Each row is followed by its class.
[-125   93   -3  239   85 -186 -163  -17   86  106 -337 -112   77  244
 -349 -293 -169 -104  444  -22 -369  141 -144 -140  -41 -174 -248 -309
  323 -128 -487  -62   65 -263   55  335] | K932
[  76 -209  142  -10  257  454  242 -319  -74   37   13 -253 -297  -64
  127  201  -50 -113  -93  -30 -199 -295  208  212   35   82  200 -299
 -220  -14  128   22  105   76 -294 -243] | K645
[ -86  -54 -184   17  220 -476   17  226  -24 -235   71   58 -125   48
 -335 -438  276   92   77   77  149  140 -146 -151  106  -74  -57  549
   63  238 -124 -246 -120   90  313 -121] | K726
[ -11  -20   84 -218  -76    0 -145 -169   15  102  281 -122 -160 -341
  157  495   76  117   25  225  -26 -234  101 -120  299  235  171 -125
 -248 -186   79  208 -104 -412   37 -130] | K642
[-223  265  -25  119  258  -67 -108 -142  -39   86 -109 -182 -269 -239
 -243  331  358 -120 -127  177  -41  -58  212  220   80   88 -171  -81
   -5 -181  108  366  114 -440  106   92] | K645
[ -56 -128  -49   67 -164  -72  -67  106   69 -480   11  133    5 -190
   21    6  208  322  -42 -140  505  205   37   56  108    9 -140  -23
 -147  191  -77  107 -288   51  364 -406] | K130
[-112 -136   53   92   54  -81 -226  165  242  151  742  130   -2 -268
  305 -405 -304  196  208   66 -248  131 -427 -413  -25 -270  -88  245
 -403  -77    1 -169   -4  778  110 -270] | K645
[-130  105  -73   42  202 -300 -143   27 -240  -29  254    6 -125  156
 -415  201   22 -100    6  248 -148  -94 -360 -207  -14 -106  106  129
  166  -56 -145  -22 -160  -19  217 -345] | K645
[  45  151   11 -161  -97  -11  210  -59  -40  125 -131 -235 -132   33
 -184  644  369 -185 -300  220  254 -268  403  378  257  265  -59 -179
 -180  -19   63  350  -32 -588  -22   94] | K932
[   2 -138  -29   53 -141  133   28  247  202  136 -111 -160  126  -15
  234  202  -28   47 -120  198  277  467  216  401  -10   14  -69   44
   -1  182  194   13  274  449   40   95] | K80
[ 115   71 -120 -154  -60   84  159  368   49   34  129   97  170   87
   42  130  164  299 -110  -80  291 -122  -47  480   -3   61  198  245
   58  261  494 -144  -39  580   78 -295] | K130
[   2 -375   96  -40  106  120 -258 -156  254 -222   12  117 -249 -143
  108 -899 -297   95  265 -111   58  147   24  -71  157 -237 -277   83
 -219   84 -248 -329   36  471 -103 -103] | K932
[-108 -139  150  123    6  313 -242 -272  140 -165 -184  -90 -173  -46
   -7   84 -352    1 -120  -69 -170   46   50  156   61   -3 -131 -181
   25  -70  129  -98  -91   44  -81  107] | K932
[ -10  -33   47  -52  -65 -106 -146   51 -113  -81  -55   98   47  119
  -66  -86  117  206  118  146 -143  256 -140  -56  -88  -36  -84  -31
  339   56   27 -230   32  296  196  -33] | K726
[ -38  -61 -101 -159   10  145  -75   26   22   32  501  239  143  -73
   95   84 -121  -73 -109   45  418 -208   82 -202  144  -37  176  129
 -368   35   87  359 -103  276    0 -292] | K98
[ 115  140 -176   30  -54 -198  -77   82   54 -440 -103  -58 -128  166
 -130   48   -2   89  112 -111   66  -50  -10 -242  176  -10  -29  -99
  126  -86 -488    4  -51 -274  -45   34] | K582
[  48   26  -56 -271  198  291  248   71   22  153  307   42 -109   46
  -37  468   66 -127 -235  147  140 -247  149  299  133   38  212  -46
   18   47  256  319  187  156 -127 -152] | K317
[ 124  -47  116 -255  -97  116  150 -190  174  286 -437  -82 -155  111
 -100  416  135 -183 -146 -265  -37 -234  307  524  140   49   20 -396
 -187  116  202   57 -155 -239 -244  216] | K80
[ 187  134   32 -215  -43   43  283  154  -83  254 -335  146  409  126
  156  204   -9  123  248 -215    2 -385    6  300 -265  149  279 -159
  352    9  341  -79  -21  335 -192   99] | K932
[  25  -41  -54  -93  136   14  -50 -153 -186   -9  105  115  -33  251
 -140  343  220 -140 -362  169 -110   44   82 -108   21  -40  -18  -26
   59   96  -22  161   -5 -190  -31  177] | K10
[-186   97   16  163   57   -2   -9  294  -92  -81  296   74  169  -91
  177  303   99  235 -185  -68 -263 -147 -143  -28  187   60  116  -27
 -419  144  489    9  192  191  322 -194] | K819
[-135   10  -35  297  -47   79 -189  202  108  -43   68   19 -101  -75
  183  -24   57 -192 -143  123 -256  261  -79  -57   96 -171  -69 -147
 -289  112  -50  233  257  288   92  -18] | K645
[ -74  -55   37  -26  -50 -213 -104   43   54 -265   81  -35  -89 -139
  -29  -46  274  264  -11  267   20  178   76  -70   45  167 -250  124
 -169  253  138 -207   39 -140  387 -156] | K10
[ -18  255   27   60  -35 -208   59   85 -222 -117 -137  -23   77   86
  -38  170  -61  148  119    3 -229 -230 -101 -174 -164   88  213  -43
  100  -48   53  -91   70  -20   50   -5] | K98
[ -50  116  -48 -170 -281 -425 -269  -50   17  110  -76    1   99 -179
 -293  175   46  254   94   83  181  -38  -69   55  215   94  -82   30
  153   19 -115 -172 -147 -553  268  108] | K130
[ -81   -4  -30   62  101  227  147   70  -29  220 -168   60  -22  170
   16  271  156 -290 -341 -230  104 -193  243  139  -48  -31  -16   23
 -316   24  401  240  106   90 -155  103] | K80
[  14 -146   21 -211  178   89  -98 -113  111  237    5  -73  -45   75
 -400   43   94  141 -178 -115  102  133  -12  619  174  -79 -185  -75
 -237  289  295 -351 -164   43  115 -147] | K10
[ -48   37  -69  -89  238 -320  -22   65 -132  313  -98   39   79   85
 -180 -112   24 -206  176   22 -120 -144  -42 -143 -101 -161   13   98
  -40  -56 -126    1   80    8  -90  228] | K80
[  23  239 -222   72   71  -97  333  104  -22    2   41 -345 -249  256
 -330  685  170 -143 -283  228   24 -291   80  275   66  135  147   14
   23  133  -90  211  102 -211    6 -126] | K130
[ -75  -67   59 -193  -21  196  -27   11  -75  342  313   62  192  -48
   65  191   87   51   -8  -65  150 -439  169 -114  241    8  172 -179
 -320 -170  315  396   51  -93 -113 -146] | K317
[  53   11   10   -6  -49   91  -36 -160  216   42 -166  -76 -247  -38
  -81 -517 -158  -63  323   56    7 -281   67 -176  -19  142  167 -125
   13 -288 -317  244  -81 -174 -182  -27] | K98
[ 203 -238   37 -177 -129  430  104   22  262  262  268   34   24  -47
  308 -185 -281  -41  278   47  -89 -210   83  105  106  -72  117 -145
 -271  121 -117  -66  -11  577 -226 -241] | K98
[ -35  193  -32  149  270 -157  180  308  -77 -417  167  -47  -37   45
   -4  -18   41  227   64  240 -171 -214 -401  141 -216  191  -18  264
  285   -8  218 -212  -68  383  249 -321] | K645
[ -26 -162  -11  103  303    1  -89   61   15 -313 -138  169   57   53
   -6 -223  -63  131  233  -45   34  -74 -149  -73  -87   39 -126   64
   81  -89  -80  -43 -175   -1   40 -125] | K80
[   7  123 -122   69 -155 -199  -86   14  252  -16  116  -89   45 -184
  266 -333 -292   -4  367 -231  222 -255 -113 -289  225  -10   74   27
 -413 -134 -330   83 -236   89  -86  -40] | K726
[  57  141  -63 -129 -102   27  -44  -18 -259 -248 -179  -58 -231   54
   -2  211   80  -79 -190 -186  162   59    5   44   48  -27   32  -23
  131   -6  -30  -32  -64  -22  -60   36] | K317
[  60 -183 -102  -94    1 -144   98  454   17   39  119  213  440  186
 -104  -54  205  314   -1  -63   89  273  -39  -24  -90 -186  -58  249
   -3  347   57 -151  -48  239  158   82] | K819
[-147  -44   12   19  -68   63 -232   72  -72  125 -194  131  146  -85
  -83  164   16  -33 -143  -38  250  -41  145  191   71  -62   72  -35
    3  -10  224  316  -21 -202   86  -22] | K645
[ -40 -400  -54  -70   -3  196  -30   88   65  224 -327  141   58   26
  -69 -292 -149   13  103 -264   43 -240   -6   62 -110  -92  139  168
    3  222  254 -263 -233  454  -24  -51] | K10
[  33  -99  -37  -10  -25  266   23 -112   65  275 -274  -74 -161 -200
  167  155  -66  164  102  156  -72 -263  178  289  -10  108  257   28
  102  -32   38  121  -35  357 -236   86] | K98
[  48  156 -139 -106 -111    6   97  -63   85   12  274 -170  -55 -200
   20  261   42  -30  -86  204  228 -112  106  177  171  354  259   98
  110   41   91  287   63 -177   90 -201] | K645
[ 244 -213   12  -70  118  323  209   95   -6  160  122 -186  -12  181
  256  540  274   63 -267  139  -39   51   47  224 -110  185  155 -237
 -351   26  226  102   -7  167 -128 -219] | K642
[ -41  -74   -6  151 -134   81   30  -25   81 -236 -145  -93  -47  -22
   22 -134   46    1 -112   74  247  180   98  209   81  187 -193   75
  -63  107   34  106   17 -114  134 -191] | K317
[ -97  110   42  125   84 -173   91  -43  -45  -65  121  -41   26 -265
  -51  182  273  273  -14 -117 -256   35   71  150   73   -5 -177  -78
 -246  172   58    3   33 -238  272  -48] | K130
[ 106    3  -60 -141  -70 -217  163  223   74 -236  -50  -20 -157   71
 -101   59 -106  198  113   93 -231  119 -249  104  -68  -32   55  289
  463  320  -18 -444    1  408  -20   18] | K582
[  54   27   16  140   63   67  -92   16   22  -81 -215  -68   45  -18
  248   61   16 -138  113 -196  -32   82  -69  108   10   29 -136 -208
 -203 -106  -11  167  -30  -22 -218  -27] | K645
[ -70   -8  -27 -244  170  112   71  286 -123  235   97   56  181  109
 -160  391  110  139   67   90  121 -343   34  299  124   36  191  -37
   21   77  348  155  -93   29  104  -48] | K80
[   6  186   74 -149   68 -323  157  156  143  119  102 -180  135  120
 -136  -76   -4   82  369 -117  -68  -49  -82   37  220  -50 -144 -222
 -100   47   15 -270  202 -142   12   70] | K582
[  -1  -39  -58 -176   76  239 -127 -178   85 -262   57   47 -293 -224
  -13 -104   35  119  124   52  170 -391  222   35  293  116  155 -137
   61  -83  -61  228   52    0 -105 -208] | K130
[  52 -148  -45  -72   32  224  -64  -49  -13    4  118 -144 -256 -112
  227  578  102  167  -81  359 -128 -146 -151  283  255  277  261  -91
  264   -3  216   13  -61  286   21 -248] | K726
[-112 -107   77 -114  -35   -9  -34  -64  153  157 -253  -72   20  -86
 -195  168   65  -24  138 -103   98  -93  194  337  274   -2 -152 -146
   39  173  243 -177  -32 -109   53    2] | K98
[-106   22  -74   -1   89  -47 -121  -69  -93   91   26   48  172  231
 -191  -10    0 -212  -80 -295   20 -122  166 -152  240 -274  -11 -222
 -220   31 -161  343   41 -288  -85  208] | K819
[ -73  139  -51  100  181   -8 -154    7   36  342  -94 -117   -7   66
 -158   93    1 -160   27 -171 -216 -141 -162   22   44 -126  -10 -234
 -225 -134   51   43   21 -177 -134  107] | K10
[-140 -184   71  153 -112  -86  -92   79 -210  -63  135  168   86 -150
  240  254  239  185 -401  211   22  251  -51  -50 -108  -21 -102  285
  -92  208  348    7 -106  188  350 -121] | K582
[ 119   32  148 -245  -59  127  193 -362 -213 -377  -97   38 -347  111
 -227   58 -163  259  -42 -232 -257 -397  -93  292  -72   81   38   33
  328  176  104 -431 -384  108  -15 -265] | K726
[  46  103  -28   76  -17   89  -57    5   89  -49 -107  -69   47  -36
  139  149   87  -46   47   72   77 -112   55  -20   31   73   92 -321
   56  -93  -70  231   67 -147 -146   23] | K932
[ 157 -260  -25   53   52  232    6  -70  -43   38 -101   -5 -140   -2
  245  -23 -138  140  -75  293  -43  206 -168  143 -350   93   79  193
  108  -36  -75  -49 -146  634 -152 -142] | K10
[ -15 -129   64  -89 -318   79 -115  182  -42  128  519  182  266 -221
  422 -167 -112  118  -52  -35  347  168 -151  -43  168  -17  114  218
 -394  129  279    8 -141  467  237 -370] | K645
[-106   86  207  109  -86  112   50 -140   42   82 -163 -251 -337  -87
  -20  166  -47 -261 -168  106 -193  -38  -26  317  112 -102 -232 -126
  -21  -36  105  -59   59 -203 -162    0] | K317
[ -20   29   88 -214 -356   43    9 -211   75 -107 -361  -70  -12  -54
  -56  195  230  -63 -122  -69  458 -181  383  558  469  210 -116 -255
   62  254  198  101 -133 -562  102  -23] | K642
[  11   63 -111  177   62   -3  222  245  -18   37 -284 -137  119  203
  160  229 -133 -105    8    3  -76  133   87  -31 -317   67   80  213
  147   19   55   16  203  219  -60  263] | K819
[-164 -117  170  279 -213  304  -13   50  141  205  -98  -69 -108 -363
  249  473 -111  -20  -99 -198 -254    0  -79  205  -29   13  -84 -175
 -362  -18  369  127 -153  108   73 -250] | K98
[  31 -187   86  -66 -180   33  193  249   53   -6 -257 -114  153 -133
  318  231  119   34  -63   37  186  116  101  499   -8  140 -103  110
   73  427  534 -292   77  342   59  -47] | K932
[  11 -238   99 -150  -12  361  -85  -38   42  246  206  228   56 -169
  471  -25 -215 -107   22 -178  -12   85   79 -153   14  -64  116  -13
 -193 -176  256  209  117  576 -257   77] | K80
[ -14  -29    9 -157 -248  280  -17   38 -105 -172 -186  178  114   15
  -19  244  152  130 -278   21  348  -81  126  370   75  211   90 -168
  100  209  444   53  -29  353  138 -205] | K98
[ 199   15  -83  196 -308 -269  139  243  160  -83 -196 -325  -65  -59
  572 -335 -158  216  550  -79  -15  378 -283 -363 -251   76  -97  181
  164 -163 -450 -336   17  529 -174  128] | K726
[-130  -52  -80  124  -22  156    4 -158    6 -131 -113 -104 -130 -118
   10  136   13 -228 -247   -7  418  -77  289 -185   68   81  107  110
  -55 -197  -15  314 -101  -96  -89   14] | K642
[-241  145 -214 -145  167  147  -34  101 -201 -352  149  261 -384  -24
 -491  389  276  124 -562  -35  502 -600  326  -62  223   20  138  308
 -494   62  177  552 -193 -271  192 -253] | K819
[-136  -18  -18 -109  139  183    4  -75   85 -115 -149   12 -193    6
 -232   10  141   61  -57  148  -27 -162  283  279  209  182  -78    1
  -11  195  256   92  104  -16  110   84] | K10
[ -40 -179 -185   19  -57   49  -66  141  150   84 -221  -30    0 -126
   87   28  148   45    5   26  516  -80  208  105   59  112  111  147
 -139   61  108  286 -162  166   32 -130] | K582
[ 140   97   25  -57  178  251  333  -59  -60   62   -2 -187 -137   40
  148  510   32 -107 -172   45   16 -196  186  343   38  163  243 -198
  115  -77  159  194  266  -10 -273  -47] | K932
[  60  -28  109  145  -23   -3   75 -236   12 -617 -232  112 -215 -102
  -29  -89  349  151 -251   47  178   66  158  193  -52  168 -158 -100
  119   31  -40  147  -86 -261   82 -337] | K130
[  68  100 -164  -99  108 -389   25  150  -86 -197  -39   56  319  188
 -126 -218  137   36   17 -174  391   55   -1 -134  -60   43  -96  215
  -83   76  -96  -30 -122 -231  111  111] | K819
[ 121  -95  -39 -222   68   -1  183  260  159  120  284  -80   -5  255
 -160  278  215  171   44  138  -58 -348 -141  216  329  121  238 -211
 -226  211  225 -210   -8  208  116 -445] | K317
[  42  271  -54 -146  267    9  -40  -23 -269   50    4  -57  113  184
 -209  489   74  -66 -247 -124   19 -146  -45  244   15   11  148 -384
 -174  -31  137  220   87 -427  -64  120] | K130
[-118   22 -152   77 -271  118 -184   21   59  266  269  102  -18 -390
  328 -355 -227   32  214   -4  283  -37 -114  -55  142 -102  264  255
 -122    3  -77  335  -29  652   14 -394] | K317
[  89  -35   26   45  115 -147   -4   76   26 -163 -253 -109 -123  109
   18 -152  132  139  253  -15 -168  -29 -193   34  -52  188   57 -189
   73  -34   15 -327   10   73  128 -206] | K80
[-110 -181   81   76  109  203 -160   -1   14  156 -170   81   50    9
  -36 -128  -49  -85  -65 -193 -136  190   59  165   53 -194 -106 -198
 -103   66  157  -81   85  233   69  143] | K932
[-102  221   -1  252  280  -23   78   76  -51   46  182  -10   46  124
 -186   15  -17 -347  -99   78 -219  103  -78 -405 -108 -175 -186 -226
 -319 -356 -362  430  347 -275 -218  224] | K645
[ -81   19  -39   50 -214   58   70   20   37 -238 -108  -43  -42  -27
 -123 -215   36   24 -124   -6  177  336   95  127  100  -30 -206  102
  195  304  -50  -85  230   20   66   55] | K819
[ 237 -429   30  -55  135  177   87  173  -78   95  245    7  308   95
  249  430  276  215 -231    9   73  296   18   97  -98  105   77   -9
 -294  155  341 -238 -109  302   98 -319] | K932
